[[102 569 523 921 155]
 [225 737 987 804 744]
 [415 791 983 654 220]] -> 523

[[ 142  137  -35  -53  528 -231   41]
 [ 303  433 -103  -20  775    4  322]
 [  16  274 -953  214    5  152 -285]] -> -35

[[ -5  25   3 -50]
 [-37 -36 -11 -14]
 [-17 -44  -6 -43]] -> 3

[[5920 4545 6425 3061]
 [2065 6336 9414 2282]
 [8636 5790 9295 4449]] -> 6425

[[124  30 145  88  92]
 [113 192 165 155 109]
 [ 97 183 124 140 143]] -> 145

[[  9 171 115 159 136  43 168]
 [ 53 141 146 130  97  81  77]
 [198 154 101  92 137 160 241]] -> 115
---
[ 20 -44 -75  30  81] | -75, 81

[-82  20 -20  -4 -12 -19 -16] | -4, 20

[[ -6  -6 -29 -33   6  81 -77]
 [-32 -18 -62  16  28 -24  -2]
 [ 13  29  57  25 -14 -75 -42]] | 16, 81

[ 86 -89   5 -38  92] | 5, 92

[[   5   22  103   -1  -21]
 [   2   88 -102   59  -99]
 [ -19  -88   47    4  -18]] | -102, 103

[ 69 -30 -83  83  22  30 -41] | 83, 83

[-12 -52 -46 -39 -22  98 -62] | -39, 98
---
((-38.998, -78.608, 162.957, -106.873, 103.330, 180.553, -70.530), (54.549, 22.395, -197.792, 83.399, -151.402, -178.303, 49.834)) → -197.792
((10.08, 15.73, 23.95, -12.24, 2.11, 6.21, -13.39), (1.28, 15.39, 10.83, 3.73, 11.59, 14.18, 1.83), (11.00, 2.04, -0.22, 9.06, 17.64, -6.93, 15.97)) → 10.83
((-1.0, -2.2, 0.9, 0.6, -0.2, -1.8), (-0.8, -1.9, 1.5, 0.0, -0.4, -0.7), (-1.1, -2.1, 0.8, 0.7, -0.2, -1.9)) → 1.5
((-0.3, 1.8, -0.7, 1.0, 0.0), (0.0, -1.9, -0.9, -1.2, -2.0), (0.0, 1.9, -0.7, 1.1, -0.5)) → -0.9
((0.86, 0.72, -1.78, -0.80, 1.07, 0.66), (0.02, 1.40, 0.32, -0.68, 0.47, -0.60)) → 0.32
((1.35, 1.63, -2.19, -0.53, 1.06, 1.56), (1.53, -2.03, 0.37, 0.74, 0.14, 1.30)) → 0.37
---
array([[7815, 4648, 5467, 7294, 6180],
       [4855, 8233, 4619, 5845, 2297],
       [2626, 8034, 3345, 5448, 2262]]) → 5845

array([[49, 95, 58,  4, 59, 28, 26],
       [12, 39, 46, 21, 55, 53, 59]]) → 53

array([[ 25,  -3,  22,   3, -31],
       [-21,  -9,  20,  30, -33],
       [-30,   8,   8,  15,  -7]]) → 30

array([[123, 137, 119, 218,  26, 139, 252],
       [110, 194,  93,  79,  35,  32, 183]]) → 32

array([[106, 236, 195, 231, 219, 193],
       [108, 236, 195, 237, 214, 194],
       [163,  26, 192, 198, 233, 194]]) → 214

array([[652, 208, 852, 695],
       [574, 234, 824, 691],
       [581, 245, 865, 683]]) → 824

array([[5972, 4782, 9017, 1737],
       [6127, 5511, 8775, 2597],
       [6352, 5226, 7821, 3793]]) → 8775

array([[4, 4, 5, 4, 4, 4, 8],
       [5, 2, 2, 2, 3, 3, 2]]) → 3

array([[173, 104, 154, 159,  17,  80, 126],
       [ 84, 109, 221, 180, 155, 199, 105],
       [ 64, 194, 112, 209, 178,  72,  98]]) → 199

array([[ 116,  588,  536, -641, -657, -351,  603],
       [-278,  257,  617, -907, -705, -569,  632]]) → -569
---
[7206 7826 2293 5207 3305] Out: 2293, 7826

[81 80 24 42 40 52 27] Out: 42, 81

[-11  10 -34  44  14  -8 -24] Out: 44, 44

[[5 5 6 3 2]
 [5 6 5 1 2]
 [4 7 8 6 7]] Out: 5, 8

[8 2 5 7 7] Out: 5, 8

[8022 6561 1040 5068 6215 3607 5737] Out: 5068, 8022
---
Input: [ 41  77 -15  10 -73  99]
Output: 99, 77

Input: [ 15 -14 -87 -74]
Output: 15, -14

Input: [ 92  30 -56 -15  14 -10]
Output: 92, 30

Input: [ -8 -43  95   0  30 -52]
Output: 95, 30

Input:
[[ 22  23  50   5  17]
 [  9  16  46 -80  -9]]
Output: 50, 46

Input: [  0   8 -83  58 -56 -66  -7]
Output: 58, 8

Input: [  80  -41 -100   13]
Output: 80, 13
---
[[228, 148, 54, 194, 108, 131, 27],
 [43, 108, 107, 187, 85, 101, 71]] Out: 71

[[198, 79, 71, 57, 64, 226],
 [118, 188, 86, 170, 104, 94]] Out: 94

[[-221, 727, 148, -126, -480],
 [-173, 826, -789, 88, 21]] Out: 21

[[5229, 3032, 6823, 2166, 9565, 3160],
 [2219, 4892, 3289, 2623, 3903, 6422]] Out: 6422

[[173, 176, 209, 226, 222],
 [193, 130, 117, 54, 69]] Out: 69

[[600, 336, 604, 30, 700],
 [482, 605, 439, 950, 513]] Out: 513

[[123, 682, 269, 53, -99, -506],
 [471, 363, 105, 991, 456, 434]] Out: 434
---
[[526, 472, 419, 620, 951, 387, 594],
 [814, 857, 944, 385, 200, 510, 705],
 [641, 543, 842, 458, 729, 114, 533]] | 944

[167, 205, 63, 106, 15, 149] | 167

[9, 7, 3, 2, 5] | 7

[[336, 337, 426, 585, 346, 367],
 [361, 370, 414, 517, 483, 43],
 [380, 399, 407, 488, 809, 282]] | 585

[[17, 28, 24, 2],
 [-48, -33, -21, 35]] | 28

[[48, 46, 31, 70, 59, 81],
 [80, 43, 82, 45, 42, 87],
 [77, 79, 50, 59, 19, 63]] | 82
